In the rows, 128 means zero.
Facts:
babra χ 643; babrek χ 643; baden χ 643; baskek χ 223; bikli χ 223; bino χ 643; bivek χ 643; bogor χ 223; boki χ 223; boklem χ 223; bragrol χ 643
bramupu χ 223; bratur χ 643; breben χ 223; brebrom χ 223; briro χ 223; brobrari χ 643; brunar χ 223; buflo χ 223; buker χ 643; bukul χ 223; dadir χ 643
degaste χ 223; digri χ 643; diteflal χ 643; doda χ 643; dometres χ 643; dosto χ 223; drefol χ 643; drenim χ 643; driplum χ 643; dritem χ 643; dritrusta χ 643
drizu χ 223; drobrarol χ 643; drotrasken χ 223; druru χ 643; druskos χ 223; dugo χ 643; faskom χ 643; fefepo χ 643; fefole χ 223; fetrudak χ 223; flatrom χ 223
flebrol χ 643; fligrotrom χ 643; flinasol χ 223; fogrom χ 643; fufli χ 223; fuluta χ 223; fusti χ 223; fuzak χ 223; gidra χ 223; gitubun χ 223; gotru χ 643
gragorik χ 643; graskin χ 223; grastu χ 643; gratutrum χ 223; groflil χ 223; grufidral χ 223; gura χ 223; kegiflu χ 643; kemiflir χ 223; kenin χ 643; ketimem χ 643
kilumis χ 223; kinul χ 643; klagor χ 223; klakler χ 223; klaku χ 223; klatrom χ 223; klegaris χ 643; klekledrur χ 643; kleplak χ 643; kletabon χ 223; klinos χ 223
kluro χ 643; kodrun χ 643; kopin χ 223; kotrun χ 643; kovibuk χ 643; kubrogres χ 223; kupem χ 223; ladran χ 643; leku χ 643; liru χ 643; lito χ 643
lokler χ 643; loro χ 223; madu χ 643; matri χ 643; matuklel χ 223; menes χ 223; merim χ 223; miri χ 223; mobar χ 643; moku χ 643; mugedum χ 643
netrebur χ 643; netren χ 643; neves χ 643; noflevam χ 223; nomar χ 643; notas χ 643; nudi χ 643; palel χ 643; palido χ 223; peflim χ 643; peklum χ 643
peze χ 643; pipler χ 643; plagrok χ 223; platem χ 223; pliflaskun χ 223; pliflil χ 223; pligragros χ 223; pludam χ 223; podal χ 643; poflo χ 223; popla χ 643
poplon χ 223; posidro χ 223; posku χ 223; pupana χ 643; pustunel χ 223; puze χ 223; ribor χ 223; ripil χ 643; rivo χ 643; rokelos χ 643; rono χ 223
ruflosu χ 643; rutras χ 223; sabrom χ 223; sastuplu χ 223; segaves χ 223; seklonam χ 223; semo χ 643; senen χ 643; sikin χ 643; skarak χ 643; skedu χ 223
skeklom χ 643; skeskil χ 223; skibe χ 643; skisin χ 643; skunu χ 643; sodrar χ 643; soskonon χ 643; staleklor χ 643; stanostim χ 643; stelen χ 643; stestar χ 643
stoken χ 223; stokol χ 643; stola χ 223; stuflos χ 643; stuplur χ 223; subak χ 223; taber χ 643; tado χ 643; tates χ 643; tedrus χ 643; traplestus χ 223
triflis χ 223; trodris χ 643; trukir χ 643; trukle χ 643; trute χ 643; trutom χ 223; tudis χ 643; turefo χ 643; valabri χ 223; vapobrok χ 643; vaskur χ 223
vaver χ 643; vefer χ 223; veklak χ 643; vimuple χ 223; vobur χ 223; vofur χ 223; vograk χ 643; vokan χ 643; vuke χ 643; zaba χ 223; zenon χ 643
zenutris χ 223; ziskem χ 643; zostu χ 643; zugidru χ 643; zugresus χ 643; zustul χ 643; babra Π a; babrek Π a; baden Π b; baskek Π d; bikli Π c
bino Π a; bivek Π c; bogor Π a; boki Π c; boklem Π d; bragrol Π b; bramupu Π b; bratur Π a; breben Π b; brebrom Π b; briro Π a
brobrari Π b; brunar Π c; buflo Π b; buker Π a; bukul Π a; dadir Π a; degaste Π d; digri Π a; diteflal Π b; doda Π b; dometres Π b
dosto Π d; drefol Π b; drenim Π a; driplum Π d; dritem Π a; dritrusta Π c; drizu Π a; drobrarol Π a; drotrasken Π b; druru Π b; druskos Π b
dugo Π a; faskom Π b; fefepo Π a; fefole Π a; fetrudak Π b; flatrom Π d; flebrol Π a; fligrotrom Π c; flinasol Π a; fogrom Π a; fufli Π b
fuluta Π d; fusti Π a; fuzak Π c; gidra Π d; gitubun Π d; gotru Π d; gragorik Π b; graskin Π c; grastu Π b; gratutrum Π b; groflil Π c
grufidral Π d; gura Π a; kegiflu Π a; kemiflir Π c; kenin Π a; ketimem Π c; kilumis Π a; kinul Π d; klagor Π d; klakler Π d; klaku Π a
klatrom Π c; klegaris Π c; klekledrur Π b; kleplak Π b; kletabon Π a; klinos Π c; kluro Π c; kodrun Π d; kopin Π a; kotrun Π d; kovibuk Π c
kubrogres Π c; kupem Π a; ladran Π c; leku Π a; liru Π a; lito Π c; lokler Π a; loro Π d; madu Π b; matri Π a; matuklel Π c
menes Π a; merim Π a; miri Π a; mobar Π b; moku Π a; mugedum Π a; netrebur Π c; netren Π b; neves Π d; noflevam Π d; nomar Π a
notas Π a; nudi Π b; palel Π a; palido Π b; peflim Π b; peklum Π d; peze Π d; pipler Π b; plagrok Π a; platem Π c; pliflaskun Π a
pliflil Π a; pligragros Π a; pludam Π b; podal Π a; poflo Π a; popla Π a; poplon Π a; posidro Π a; posku Π a; pupana Π a; pustunel Π a
puze Π a; ribor Π a; ripil Π c; rivo Π a; rokelos Π a; rono Π b; ruflosu Π a; rutras Π b; sabrom Π a; sastuplu Π b; segaves Π c
seklonam Π a; semo Π b; senen Π b; sikin Π a; skarak Π a; skedu Π a; skeklom Π b; skeskil Π a; skibe Π a; skisin Π a; skunu Π a
sodrar Π b; soskonon Π d; staleklor Π c; stanostim Π c; stelen Π a; stestar Π a; stoken Π a; stokol Π a; stola Π a; stuflos Π a; stuplur Π a
subak Π b; taber Π a; tado Π b; tates Π c; tedrus Π a; traplestus Π a; triflis Π a; trodris Π a; trukir Π b; trukle Π b; trute Π b
trutom Π a; tudis Π d; turefo Π a; valabri Π c; vapobrok Π a; vaskur Π a; vaver Π c; vefer Π d; veklak Π a; vimuple Π a; vobur Π c
vofur Π c; vograk Π d; vokan Π a; vuke Π a; zaba Π c; zenon Π a; zenutris Π a; ziskem Π a; zostu Π c; zugidru Π b; zugresus Π a
zustul Π a; babrek Λ klaku; baden Λ gura; baskek Λ zaba; bino Λ tedrus; bivek Λ skedu; bogor Λ rono; bramupu Λ fuzak; breben Λ kemiflir; brebrom Λ flebrol; buflo Λ rokelos
dadir Λ gitubun; doda Λ liru; driplum Λ trute; dritem Λ palido; dritrusta Λ sabrom; drizu Λ matri; drotrasken Λ doda; druru Λ bramupu; druskos Λ gotru; dugo Λ moku; flinasol Λ taber
fuluta Λ tates; fuzak Λ grufidral; gotru Λ trukir; gragorik Λ zenutris; graskin Λ vofur; grufidral Λ stanostim; gura Λ bogor; kegiflu Λ kleplak; ketimem Λ bukul; klakler Λ zugresus; klekledrur Λ flinasol
kletabon Λ sikin; kluro Λ puze; kodrun Λ ruflosu; kopin Λ stokol; kupem Λ senen; leku Λ kluro; liru Λ menes; lito Λ driplum; lokler Λ klinos; loro Λ ribor; matri Λ lito
menes Λ turefo; merim Λ stelen; miri Λ trutom; netren Λ ripil; notas Λ tudis; palel Λ dritrusta; peklum Λ kopin; pliflil Λ rutras; pligragros Λ netren; poflo Λ skeklom; poplon Λ pligragros
pupana Λ baskek; pustunel Λ brunar; puze Λ brebrom; ribor Λ rivo; ripil Λ pliflil; rokelos Λ dadir; rono Λ mobar; ruflosu Λ peklum; sabrom Λ fefepo; seklonam Λ klekledrur; semo Λ stuplur
skedu Λ kletabon; skeklom Λ skeskil; skeskil Λ ketimem; staleklor Λ drefol; stelen Λ klakler; stokol Λ semo; stuplur Λ dritem; subak Λ notas; taber Λ vapobrok; tates Λ seklonam; tedrus Λ zostu
triflis Λ kupem; trukir Λ kegiflu; trukle Λ triflis; trute Λ podal; trutom Λ drotrasken; turefo Λ vobur; vapobrok Λ pliflaskun; vofur Λ subak; zaba Λ stuflos; zenutris Λ staleklor; zostu Λ miri
zugresus Λ peze; babra ξ vaver; babra ξ zostu; babrek ξ vuke; babrek ξ bukul; babrek ξ lito; babrek ξ traplestus; bikli ξ triflis; bino ξ klatrom; boklem ξ kilumis; boklem ξ kinul
brebrom ξ stoken; brobrari ξ lito; brobrari ξ palel; digri ξ fogrom; digri ξ fefole; diteflal ξ fogrom; diteflal ξ matuklel; diteflal ξ gidra; doda ξ degaste; doda ξ kletabon; dosto ξ breben
dosto ξ trutom; drenim ξ liru; drenim ξ valabri; drenim ξ ketimem; drenim ξ skeskil; drotrasken ξ klinos; druru ξ vobur; druskos ξ breben; druskos ξ vograk; dugo ξ degaste; dugo ξ klakler
fligrotrom ξ posidro; fligrotrom ξ merim; fusti ξ baden; fusti ξ flinasol; fusti ξ sastuplu; fusti ξ klatrom; fusti ξ soskonon; gitubun ξ gragorik; gitubun ξ boki; gitubun ξ pliflaskun; gotru ξ gragorik
gotru ξ sodrar; gratutrum ξ notas; gratutrum ξ bragrol; gratutrum ξ merim; gura ξ plagrok; kenin ξ liru; kenin ξ platem; klagor ξ peflim; klagor ξ mugedum; klaku ξ ladran; klegaris ξ sastuplu
klegaris ξ stuplur; kodrun ξ sikin; kodrun ξ fufli; kovibuk ξ bivek; kubrogres ξ valabri; leku ξ noflevam; leku ξ platem; madu ξ trukir; madu ξ nomar; madu ξ vaskur; matri ξ zugidru
matri ξ gragorik; menes ξ buker; miri ξ fefepo; moku ξ kotrun; neves ξ fogrom; neves ξ peklum; nudi ξ grastu; nudi ξ baskek; nudi ξ sikin; nudi ξ palel; pipler ξ netrebur
pligragros ξ vaskur; pligragros ξ groflil; pludam ξ vofur; podal ξ peze; podal ξ brunar; posku ξ vokan; posku ξ dometres; posku ξ fetrudak; posku ξ mugedum; pupana ξ netrebur; ripil ξ briro
rivo ξ breben; rivo ξ faskom; rokelos ξ lito; rutras ξ ruflosu; rutras ξ driplum; rutras ξ flebrol; sabrom ξ drefol; sabrom ξ buflo; sabrom ξ ruflosu; segaves ξ soskonon; seklonam ξ ribor
seklonam ξ bramupu; senen ξ fetrudak; senen ξ buker; senen ξ popla; skarak ξ zugresus; skarak ξ gidra; skisin ξ gragorik; skisin ξ palel; skisin ξ kopin; skunu ξ stuplur; stanostim ξ vaskur
stanostim ξ dritem; stanostim ξ dadir; stestar ξ vaskur; stestar ξ drobrarol; stestar ξ popla; stola ξ netren; stola ξ fetrudak; stola ξ semo; stola ξ flatrom; subak ξ fefepo; taber ξ drizu
tado ξ baden; tedrus ξ stelen; tedrus ξ mobar; trodris ξ lokler; trute ξ dadir; vapobrok ξ vaskur; vapobrok ξ gragorik; vapobrok ξ noflevam; vapobrok ξ kilumis; vefer ξ flinasol; veklak ξ skibe
veklak ξ bragrol; vimuple ξ stuflos; vimuple ξ popla; zenon ξ loro; zenon ξ vofur; zenon ξ bratur; zenon ξ briro; zenutris ξ stoken; ziskem ξ klakler; ziskem ξ zostu; ziskem ξ fufli
ziskem ξ bramupu; zustul ξ sastuplu; zustul ξ fefole; zustul ξ netrebur

Known rows:
[ 98  98 134  98 118 124 132 161 132 125 180 162  79 106 120  86 119 145
 134 155 125 107 148 125  98  77 108  99 158 125 124]: kemiflir
[111 102  97 141 149 128 141 138 144 115 168 163 105 125 132 142 131 158
 151 121 125 104 142 137  91 133 141 102 136 149  83]: drobrarol
[103 134 120 110 180 126 148 150 144 120 176 174  94 127 121 100 131 134
 139 132 127 106 136 133  94 160 136 118 142 151 128]: puze
[ 98 146 159  88 168 129 131 134 145 114 177 162  85 145 140 112 115 138
 122 147  96 116 138 146 125 193 101 123 169 163 205]: brebrom
[113 120 158 133 180 132 145 131 144 119 161 177  83 104 121 148 127 161
 140 139  98 111 142 153 119 186 115 134 148 158 108]: stoken
[101 120 103 118 153 126 133 149 136 119 186 161  87 131 130 103 120 135
 128 155 103 103 141 128  99 146 135  99 158 163 165]: zaba
[ 97 133 160  84 124 122 158 166 149 120 172 169  84 113 122  64 130 129
 136 135 145 116 139 136  94  80 105 137 150 128 146]: klaku
[106 103  91 142 157 129 127 145 131 122 181 166  82 114 122 131 122 150
 134 156  87 100 145 127  96 137 145  95 153 163 115]: groflil
[104 178  83 118 197 125 145 123 154 108 185 150 145 165 155 123 125 123
 129 113 121 105 127 137  99 230 152 107 137 175 192]: leku
[ 98  85 127  92 105 121 129 158 140 117 175 151  87 122 131  99 117 155
 145 138 132 112 151 128 102  66 105  95 150 120 115]: kleplak
[100  88  90 135 107 121 140 168 130 124 184 167  80  96  98  72 132 134
 147 160 132  97 151 115  37  55 144  94 158 148  96]: brunar
[ 98 135  96  94 136 124 128 140 145 111 189 135 110 159 152 105 116 137
 127 129 121 108 136 128 104 140 117  97 147 158 177]: brobrari
[104  81 163 131 107 130 143 160 137 124 165 170  77  87 115 119 120 163
 136 161 101 114 152 150 115  83 107 118 174 157 125]: klinos
[108  71 160 131 102 128 149 164 147 117 162 159  84  91 124 125 119 170
 147 155 115 121 153 154 114  66 112 111 167 161 118]: mobar
[ 98 182  58 174 122 133 161 108 123 120 156 112  76 133 145  77 157 202
 118 124  48  90 124 170 127  49 116 102 177 183  66]: zostu
[107 103  93 135 159 129 128 144 131 122 182 167  82 115 119 130 122 152
 137 154  83 100 144 126  94 132 147  97 151 167 110]: fufli
[104 137 122 109 179 126 149 150 143 120 176 174  93 126 123  99 131 133
 139 133 127 105 135 133  94 153 135 118 143 151 126]: kupem
[ 98 162 123  90 189 125 146 148 146 119 181 167  94 143 135  86 127 130
 130 124 132 107 131 131  99 167 121 120 141 143 153]: posku
[103 192  89 128 190 127 150 123 156 106 181 148 150 167 153 112 131 118
 129 117 128 101 128 140  83 219 146 116 142 182 200]: pupana
[110  92  84 147 146 128 143 134 141 118 166 157 107 131 129 144 134 150
 147 128 124 115 144 130  92 138 136 103 137 145  85]: kinul
[109 101  95 140 179 129 145 140 134 127 168 174  87 113 109 131 138 141
 141 143 114 113 142 125  93 149 141 112 140 146  89]: degaste

Rows:
No name comes twice in this set of rows, the named rows included.
[102  80  89 115 104 115 152 170 141 123 174 163  96 102 114  80 138 148
 156 125 145 105 148 118  45  54 148  96 135 112  75]	fefepo
[109 153  77 147 194 129 133 131 140 113 192 159 109 154 142 124 121 126
 123 154  68  98 131 131  96 221 165  98 154 186 202]	graskin
[115 141  71 128 200 117 139 117 156 109 191 175 159 171 148 134 120 109
 133 121 117 125 132 121  98 245 165 101 136 182 222]	kodrun
[118 148  75 147 202 126 149 123 149 116 183 178 139 161 129 128 133 113
 130 141  95 114 130 126  91 239 168 113 142 183 199]	fuluta
[ 98  87 129  98 111 120 147 154 144 122 165 159  93 119 122 102 127 144
 148 126 145 128 149 127  99  78 102 108 140 100  90]	tudis
[121 128  73 161 191 130 141 122 147 112 174 163 132 151 142 149 132 145
 145 122  99 100 134 139  88 213 166 100 135 178 113]	palel
[121 113  79 144 191 131 130 140 134 124 185 164  90 133 138 147 119 158
 127 151  42 109 131 136 116 214 169  97 144 181 149]	breben
[109 137  73 145 171 128 130 125 146 108 188 142 131 163 152 138 120 133
 127 137  80 101 133 135  96 207 162  96 147 187 192]	trukle
[122  99 145 158 113 130 161 147 154 113 161 168 113 110 137 141 132 155
 146 138 110 117 142 160 109 153 149 130 147 180 130]	stelen
[101 150 119  89 195 120 144 143 150 117 186 179 113 153 129  86 122 117
 135 126 132 111 133 126 101 217 134 116 141 153 192]	seklonam
[100 166 164  90 192 129 147 133 152 115 170 171  92 139 140 113 121 137
 126 127 121 118 132 152 121 207 102 142 150 152 186]	zenutris
[105 159  85  99 197 127 131 139 144 118 199 154 105 163 153 115 116 130
 120 141  62 117 126 134 119 230 161 101 147 181 216]	druskos

Now the same objects, written a new way:
Known rows:
[133 120 155 133 140 173 144 133 118 181 144 146 139 147 148  89 113 126
 135 133 105 124 130 124 122 132 136]: zenutris
[135 133 124 139 125 162 137 109 124 113 139 121 142 130 127  97 121 125
 122 117 120 127 105 115 110 113 117]: trodris
[146 144 113 147 131 124 125 115 128 103 125 114 125 127 125 123 128 120
 129 116 135 135 119 125 108 111 133]: vokan
[139 147 104 149 131 134 132 121 125 104 117 114 124 120 118 118 135 124
 118 107 147 145 115 133 109 102 131]: zugidru
[146 145 103 146 132 121 125 117 128 103 126 117 127 123 123 120 131 119
 131 115 135 139 121 126 110 109 130]: dometres
[118 165 113 148 133 156 172 164 104 145 117 171 150 130 191  95 102 132
 124 118 122  61 115  68 133 128 142]: drotrasken
[139 128 136 146 149 146 127 144 124 163 116 136 119 141 145 118 123 121
 138 129 132 130 139 144 121 127 149]: bogor
[146 146 104 146 131 124 125 117 128 103 124 116 125 122 120 119 132 120
 130 114 136 141 119 126 109 110 130]: drefol
[138 125 123 143 139 134 119 150 127 152 112 150 132 132 137 106 138 116
 143 117 143 155 150 145 134 140 148]: fuzak
[112  98 142 146 147 172 109 123 127 181  68 133 175 129 187 100  89 127
 130 130 133 115 131 146 136 107 122]: pligragros
[138 129 135 136 126 175 122 117 120 115 162 126 136 130 122  98 119 117
 136 120 119 102  85 119 115 135 103]: fusti
[137 146  92 148 130 128 126 118 124 107 124 124 134 114 114 122 138 115
 129 116 132 148 123 129 106 113 131]: tudis
[145 148 117 137 125 111 116 127 125 102 128 128 139 115 115 115 143 114
 141  99 151 154 121 135 126 130 124]: brunar
[133 119 148 132 142 172 139 134 117 182 144 147 139 144 146  86 116 125
 137 133 105 129 132 127 124 132 136]: subak
[140 129 134 146 149 146 127 143 124 164 117 135 120 141 144 118 123 121
 139 129 133 130 139 142 120 128 149]: skeskil
[136 131 115 139 124 163 132 111 124 111 147 126 141 128 124  93 123 123
 125 118 117 127 103 115 110 117 114]: tado
[139 129 136 146 148 145 128 144 124 161 117 136 120 139 145 118 122 122
 138 128 133 127 139 141 121 129 148]: skedu
[100 118 135 154 139 233 166 143 121 171  89 135 133 142 139  83 130 147
  82 109 153 149 112 155 114  97 138]: matri
[136 139 134 131 130 155 129 114 118 126 146 122 145 124 124  99 121 123
 133 113 126 127  99 124 116 120 109]: rutras
[119 160 101 153 128 156 175 158 110 137 119 171 147 134 189  89 105 133
 118 122 113  72 124  60 127 122 148]: doda
[140 133 136 145 147 140 130 141 122 157 121 134 121 138 142 119 123 122
 137 126 132 127 137 138 120 129 146]: ribor

Rows:
No name comes twice in this set of rows, the named rows included.
[127 149 109 143 135 131 124 123 117 120 114 121 143 108 120 127 132 117
 130 109 146 139 115 141 113 114 122]	noflevam
[145 142 118 146 134 141 112 126 124 100 135 117 119 124 119 127 127 115
 138 115 144 111  98 134 113 127 118]	fefole
[180 118 127 131 160 184 107 131 133 197  82 133 120 159 145 110 159 109
 158 160 137 191  85 158 114 130 150]	flinasol
[114 101 122 149 147 230 130 121 131 188  31 125 164 140 172  86 125 137
 101 127 159 171  90 163 121  84 128]	vapobrok
[130 120 148 138 140 175 138 134 119 169 134 140 138 142 146  94 114 126
 132 128 117 118 124 131 122 130 132]	sabrom
[127 100  80 170 123 231  85 131 134  53 149 135 117 122 118  97 121 110
 130 125 137  71  55 130 115 139  91]	pipler
[138 121 109 154 146 144 122 137 131 151 101 138 125 137 149 111 122 122
 132 132 129 139 148 138 120 115 152]	trukir
[149 151 135 134 135 120 131 118 120 122 140 115 129 127 121 122 127 119
 139 115 131 131 116 125 112 123 126]	stoken
[133 130 140 133 131 144 119 105 121 131 126 117 162 122 146 106 104 121
 137 117 125 115 105 123 121 116 106]	vimuple
[139 113  66 172 117 181  75 141 141  37 130 140 113 113 108 112 143 102
 139 112 159 107  82 140 125 148 108]	netrebur
[140 124 110 152 145 145 127 140 129 149 112 140 118 139 143 110 126 122
 131 131 127 140 148 137 117 118 154]	skeklom
[134 152  93 155 127 121 150 162 123 124 104 169 138 129 165 103 132 122
 132 113 138 124 151  93 134 133 161]	zostu

Now the same objects, written a new way:
Known rows:
[140 104 158 129 136 118  61 153 111 115 133 169 113 129 116 116  93 148
  83 132 183 131 115 124 149  73 110 116 116]: trute
[144 108 150 123 110 104  98 145 161 124 155 154 129 142 129 138 132 150
  83 120 173 138 161 151 132  98 134  95  90]: poplon
[135 122 169 168 112 102 114 146 151 147 136 170 102 149 110 150  83 184
  77 158 190 135 100 114 151  96 131  93 122]: netren
[114 130 123 116 123  92 120 131  84 136 150 141 130 144 169 140 145 197
  59  80 192 123 162 116 174  77 188  96 102]: baskek
[104 156 104 152 125 149 174 111 113 139 111 108 129 128 131 135 128 125
 173 142  83 116  92 110 131 160 137 144 161]: faskom
[141  97 151 114 125  71 136 141 112  80 115 146 125 161 166 132 131 175
 119 133 148 110 154 142 201  64 151  62 130]: palel
[ 84  75 195 169  98  69  44 169 111 121 149 173 187 160 121 180  83 160
  72  83 169 131  61 158 141 103 147 115 177]: klekledrur
[139 115 165 119 142 101  99 165 111 117 124 181  99 149 121 129 113 166
  76 152 178 133 106 119 175  75 134  85 130]: trukir
[143 105 152 128 111 100  97 145 164 125 154 154 132 143 127 143 131 150
  78 118 177 139 163 156 130  97 136  91  91]: bogor
[129 116 160 133 115 101 132 136 179 122 135 148 123 141 123 180 144 175
  68 128 174 138 152 149 149  93 156  68 110]: vofur
[179 170 101 168 105  79  85 105 132  62  86 130  64 143 104 113 165 180
 122 209 213 119 166 119 101  57  77  67  32]: stokol
[136 179 114  69 169 141 199 150  37 166 119 116 129 111 149 106 179 122
 125 127 109 126  90  99 148 158 175 143 161]: noflevam
[122 125 100 164 112 154 116  85 111 108 122  66 173  89 146  99  83 103
 204 105  87 100 154 146 106 143  98 190 117]: ziskem
[171 155 149 124 145 129 215 143 124 157 115 124 119 124 107 110 125 112
 175 196  88 125  68 120 137 169 116 127 173]: popla
[135 110 144 140 103  96 124 134 165 117 150 138 138 150 146 154 132 174
  95 112 172 124 177 157 147  95 157  81  95]: ribor
[113 106 136 148 116 116  83 133 138 116 132 161 107 152 129 139  96 164
  90 124 175 131 133 115 150  82 129 107 112]: trukle
[112 152 119 111 138 151 171 121 148 132 111 107 138 124 120 160 180  92
 144 126  79 137 116 135 103 174 137 129 154]: matuklel
[131  90 135 162  97 103  64 108 151  96 144 127 139 130 138 119  72 160
 119 106 167 117 178 149 139  82 108 128  85]: dugo
[121 139 111 148 117 128 182 110 133 128 120 101 134 132 128 122 123 116
 191 151  74 113 106 128 119 169 122 140 160]: bratur
[129 152 124 118 143 168 163 117 134 132 114  95 148  98 124 142 153  93
 153 122  89 128 123 142 105 160 132 154 139]: kemiflir
[143 107 153 129 110  95  92 148 163 124 148 156 132 141 127 140 131 153
  78 116 184 136 158 156 129  97 136  92  91]: puze

Rows:
No name comes twice in this set of rows, the named rows included.
[128  98 159 131 125  91 108 138 151 101 117 154 109 146 124 156 115 163
  91 142 162 131 131 133 162  79 123  80 128]	ketimem
[107  60 195 163  95  58  34 157 132 109 160 164 183 153 114 153  72 142
  88  87 171 133  89 173 124 105 122 118 153]	taber
[117 128 116 149 135 164 118  97 131 117 109  89 143  88 111 122 103  91
 175 124  89 119 116 129 100 152  90 179 137]	fligrotrom
[168 159 142  67 166 143 200 160  88 130 114 118 148 117 141 111 180  92
 161 153  83 122 107 145 142 158 143 120 157]	kilumis
[111 118 104 160 107  96  62  99  73 116 132 122 119 123 155 107  92 187
  90  86 202 114 163 103 150  61 136 139  82]	kodrun
[140  57 139  76 140 134 161 131 205 140 157 181  52 157 164 107  81 158
 105 129 129 145 202  94 218  81 145  83 124]	liru
[104  74 183 152 111  81  66 144 144 102 133 158 153 145 112 171  90 154
  80 107 167 131 104 153 146  95 126 101 148]	tates
[135 165 102  87 165 163 130 130  37 162 129 105 141  89 138  81 144  95
 128 101 121 130 109 105 110 154 140 191 130]	boklem
[110 169  87 129 126 162 132 101  79 179 143  95 145  93 132 109 132 112
 129  86 124 127 120 105  85 170 140 191 119]	dosto
[159  69 200  96 153  86  14 183  75  90 141 173 167 120 116  95  80 110
  92 108 171 133  95 169 145  77  94 132 140]	vapobrok
[115 125 143 152 101 113 137 135 145 126 143 138 143 152 160 172 134 200
  79 105 182 119 164 146 171  76 180  80  96]	bramupu
[122 168  69 157 109  62  95 101  93 102 102 149  42 166 112 128 177 197
  78 166 216 131 138  65 110  79 126  71  72]	peklum
[122  86 160 160 113 106  59 121 162  97 125 145 123 126 110 150  86 153
  88 118 172 133 142 137 134  83 106 108 107]	ripil
[144 154 136  80 172 156 184 140  99 109  98 100 152  98 139 133 175  97
 154 134  85 122 114 149 142 148 147 130 154]	boki

